Here is a tiny trained network, its code and every weight. The questions are about switching its units off for an input and a target symbol, where a switched-off unit gives its printed mean instead of its output.

import numpy as np


def w(rows, s, z=0):
    codes = np.array(rows[::2]) - 128.0
    scale = np.full(codes.shape[1], s)
    scale[-1] = z or s
    return codes * scale


def f(y):
    return np.maximum(y, 0)


def softmax(a):
    e = np.exp(a - a.max(-1, keepdims=True))
    return e / e.sum(-1, keepdims=True)


def log_softmax(a):
    a = a - a.max(-1, keepdims=True)
    return a - np.log(np.exp(a).sum(-1, keepdims=True))


def net(x, mask):
    ids = ['αβδεζθλμπστφω'.index(c) for c in x.split()]
    T = len(ids)
    res = E[ids] + P[:T]
    r = res
    for j in range(3):
        rows = slice(2 * j, 2 * j + 2)
        q, k, v = (r @ M[0][rows].T for M in (Q, K, V))
        z = softmax(np.where(np.tri(T) > 0, q @ k.T / 2**0.5, -1e9)) @ v
        o = O[0][rows]
        res = res + np.where(mask[j], z, o[:, -1]) @ o[:, :-1]
    y = f(res @ A[0][:, :-1].T + A[0][:, -1])
    res = res + np.where(mask[3:19], y, B[0][:, -1]) @ B[0][:, :-1]
    return log_softmax(res[-1] @ U[:, :-1].T + U[:, -1])


Q, K, V, O, A, B = {}, {}, {}, {}, {}, {}
E = w([
[113,135,133,215,153,108,95,135,85,154,97,137],'α',
[154,152,103,200,76,141,158,182,143,65,109,64],'β',
[108,69,124,225,109,91,118,153,182,94,85,129],'δ',
[97,171,103,132,143,118,162,211,90,160,194,153],'ε',
[123,120,114,176,81,179,125,191,91,102,104,155],'ζ',
[66,117,126,176,130,107,171,167,168,138,154,96],'θ',
[34,82,112,185,130,172,166,199,147,93,117,188],'λ',
[71,84,91,117,34,165,130,236,160,87,154,66],'μ',
[68,106,140,105,106,87,130,175,156,186,172,115],'π',
[159,124,130,113,59,114,145,162,139,117,146,101],'σ',
[59,111,105,255,149,135,199,160,150,115,110,76],'τ',
[131,153,107,176,107,103,192,216,170,92,126,169],'φ',
[44,44,111,194,51,191,118,176,136,81,111,30],'ω',
],0.0079)
P = w([
[142,123,139,67,145,116,165,78,98,127,72,122],'0',
[124,154,98,195,59,142,85,172,192,172,205,149],'1',
[91,107,60,133,124,48,175,157,82,126,102,110],'2',
[173,165,84,165,98,184,40,146,177,208,152,128],'3',
[151,111,174,50,183,145,104,55,39,43,198,86],'4',
[142,170,97,175,53,167,82,148,199,177,178,139],'5',
[3,244,169,137,154,15,99,163,43,61,63,100],'6',
[159,169,96,171,79,158,88,148,206,202,172,134],'7',
],0.011)
Q[0] = w([
[11,174,148,190,154,46,108,167,114,129,43,105],'head 0',
[156,127,207,36,203,140,124,54,56,30,146,130],'head 0',
[45,195,168,132,125,74,91,175,136,91,110,118],'head 1',
[162,103,210,31,225,160,100,26,69,35,176,98],'head 1',
[153,132,87,193,77,168,155,164,177,233,163,192],'head 2',
[214,67,136,87,196,178,126,30,129,120,156,126],'head 2',
],0.12)
K[0] = w([
[170,150,84,110,157,163,86,153,143,178,117,124],'head 0',
[97,156,138,201,110,113,81,187,152,120,249,122],'head 0',
[171,124,76,124,154,146,51,158,127,154,115,123],'head 1',
[112,161,123,193,102,112,34,185,139,86,227,131],'head 1',
[134,140,170,81,135,107,228,78,114,121,68,123],'head 2',
[69,116,166,173,45,69,133,165,121,94,209,132],'head 2',
],0.17)
V[0] = w([
[89,96,122,125,83,201,133,135,117,88,130,4],'head 0',
[78,145,126,112,160,185,105,145,25,178,152,148],'head 0',
[200,169,134,229,147,75,122,89,94,149,99,66],'head 1',
[189,198,98,68,116,128,190,173,104,148,172,108],'head 1',
[185,111,154,46,79,105,44,98,131,140,151,106],'head 2',
[184,123,129,142,83,186,112,140,81,28,85,180],'head 2',
],0.025)
O[0] = w([
[128,96,166,150,54,87,131,9,44,161,120,134,175],'head 0',
[47,121,110,70,166,254,133,59,154,138,168,104,102],'head 0',
[190,5,127,88,160,120,187,145,134,132,135,132,86],'head 1',
[163,129,250,149,148,200,115,125,56,157,148,93,116],'head 1',
[230,81,85,163,74,120,103,102,132,105,206,142,3],'head 2',
[154,183,168,124,169,101,47,79,90,15,177,123,72],'head 2',
],0.0075,0.011)
A[0] = w([
[189,148,153,196,103,136,77,158,163,142,154,158,69],'neuron 0',
[153,121,114,130,213,154,140,204,120,102,140,99,134],'neuron 1',
[184,138,70,151,111,130,74,146,186,149,149,147,83],'neuron 2',
[121,79,109,77,164,91,169,77,56,82,98,90,10],'neuron 3',
[142,129,122,168,87,171,120,145,173,186,178,122,121],'neuron 4',
[219,83,103,167,134,182,65,136,192,157,215,168,47],'neuron 5',
[166,127,120,171,183,197,68,101,207,96,251,149,89],'neuron 6',
[165,122,59,163,115,177,108,99,207,157,192,184,54],'neuron 7',
[127,112,125,106,176,150,94,86,110,56,199,162,92],'neuron 8',
[187,64,116,107,190,79,182,116,88,59,154,116,36],'neuron 9',
[120,77,109,56,175,73,160,130,102,90,91,120,4],'neuron 10',
[163,163,158,170,135,214,93,179,173,148,185,106,67],'neuron 11',
[136,80,81,62,208,114,150,78,69,45,176,110,68],'neuron 12',
[147,137,127,155,122,206,100,126,227,161,193,151,12],'neuron 13',
[205,62,143,164,131,156,117,145,123,134,212,151,119],'neuron 14',
[159,171,118,187,79,203,65,133,152,164,183,140,19],'neuron 15',
],0.013,0.015)
B[0] = w([
[125,98,89,81,142,171,151,96,149,146,168,105,172],'neuron 0',
[169,122,177,69,63,132,104,100,166,124,161,113,171],'neuron 1',
[77,114,152,140,113,87,125,119,131,110,181,188,154],'neuron 2',
[103,105,165,109,134,137,131,167,168,87,209,214,160],'neuron 3',
[177,151,127,141,132,191,88,131,118,93,144,167,255],'neuron 4',
[89,124,162,158,70,150,184,172,104,62,79,110,150],'neuron 5',
[173,138,133,63,95,144,109,110,122,109,59,191,154],'neuron 6',
[111,156,113,136,93,98,125,150,97,152,155,7,150],'neuron 7',
[159,117,72,203,139,95,168,178,122,107,163,49,136],'neuron 8',
[116,91,69,89,154,140,43,134,79,141,71,115,157],'neuron 9',
[183,168,120,157,135,174,183,56,93,74,107,73,163],'neuron 10',
[49,105,70,131,145,117,145,142,16,118,164,121,191],'neuron 11',
[82,99,155,179,133,141,92,102,175,177,85,123,141],'neuron 12',
[163,133,187,183,192,38,88,122,189,174,127,119,160],'neuron 13',
[153,200,143,139,206,89,156,108,149,167,148,143,163],'neuron 14',
[126,71,139,108,148,121,140,111,199,103,57,110,182],'neuron 15',
],0.019,0.0077)
U = w([
[181,139,211,86,64,62,92,142,136,119,142,100,117],'α',
[181,140,130,124,156,69,113,73,111,175,178,103,142],'β',
[123,81,98,112,81,41,110,98,164,111,182,200,117],'δ',
[126,63,168,103,155,81,62,131,77,117,105,158,98],'ε',
[181,102,48,103,82,61,99,114,85,78,104,101,127],'ζ',
[187,142,103,178,73,204,92,149,102,164,157,199,199],'θ',
[26,227,112,95,128,102,63,101,144,96,104,119,107],'λ',
[123,61,115,106,94,134,101,44,165,138,115,112,90],'μ',
[138,76,143,194,119,92,102,128,123,111,169,66,106],'π',
[131,115,175,116,122,127,198,104,101,77,136,146,63],'σ',
[103,3,130,92,77,69,212,169,101,251,41,109,253],'τ',
[89,95,111,84,88,141,119,111,55,145,208,89,87],'φ',
[133,135,154,193,17,64,101,8,32,151,141,128,78],'ω',
],0.003,0.0047)

Each question gives the input, a string of symbols that net reads in full, and the target symbol t.
The units are the heads (2 rows each of Q, K, V and O) and the neurons (one row each of A and B). Each row of codes is followed by its name. A weight is (code - 128) times the scale printed after its matrix; where a second scale follows, it is the last column's (O, A, B and U).
mask holds one flag per unit, heads first, then neurons. A switched-off unit (its flag False) gives its mean, the last column of its rows in O or B, instead of its output. The means were averaged over made-up inputs and are rounded, as every weight is.
A unit's drop is (log p(t) with every unit on - log p(t) with that unit switched off) / (log p(t) with every unit on - log p(t) with every unit switched off).
The circuit of an input: a set's keep is (log p(t) with only the set's units on - log p(t) with every unit switched off) / (log p(t) with every unit on - log p(t) with every unit switched off). Starting from the 12 units with the biggest drops (on a tie, the unit counted first), units are removed one at a time, each time the one whose removal leaves the highest keep (on an exact tie, the one counted first), for as long as the keep stays at least 0.8.
circuit, biggest first: the units of the circuit, biggest drop first
unit that matters most: the unit with the biggest drop
top k neurons: the k neurons with the biggest drops, biggest first
which heads matter: for each layer, one digit per head in row order, 1 if its drop is at least 0.15 and else 0, layers parted by /
input θ θ τ ε, target θ: circuit, biggest first : [neuron 4; head 2]
input θ λ θ θ λ ω π, target τ: circuit, biggest first : [head 2; neuron 4]
input λ θ λ τ τ φ, target λ: which heads matter : 011
input ε λ θ δ, target ε: which heads matter : 110
input τ τ λ β λ θ σ, target ε: which heads matter : 111
input τ λ λ θ ε φ, target τ: which heads matter : 011
input λ ω θ ω, target λ: circuit, biggest first : [head 1; head 2]
input ζ τ σ, target π: unit that matters most : head 2
input π λ ζ σ θ λ φ π, target π: top 2 neurons : [neuron 13; neuron 4]
input μ ζ τ, target ω: circuit, biggest first : [head 1; head 0]
input π δ ω τ β θ λ, target σ: circuit, biggest first : [head 1; neuron 10; neuron 3]
input θ μ μ ζ φ σ δ, target π: which heads matter : 101
input λ τ θ φ π, target σ: which heads matter : 011
input α β θ π θ, target ε: which heads matter : 111
input φ δ β θ θ λ τ, target τ: top neuron : [neuron 4]
input β π μ, target ε: circuit, biggest first : [neuron 9; head 1; head 2; neuron 3]
input θ θ τ φ π τ θ, target α: which heads matter : 110
input π β β θ λ, target ε: circuit, biggest first : [neuron 9; head 0; head 1; neuron 3]
input ζ λ φ θ, target ζ: top 2 neurons : [neuron 6; neuron 8]
input θ θ π π, target θ: which heads matter : 001
input θ θ τ ζ θ φ λ, target π: which heads matter : 101
input β δ θ θ τ, target ζ: unit that matters most : head 0
input β φ θ θ λ, target α: which heads matter : 100
input δ α θ θ θ π, target δ: circuit, biggest first : [neuron 2; head 0; head 1]
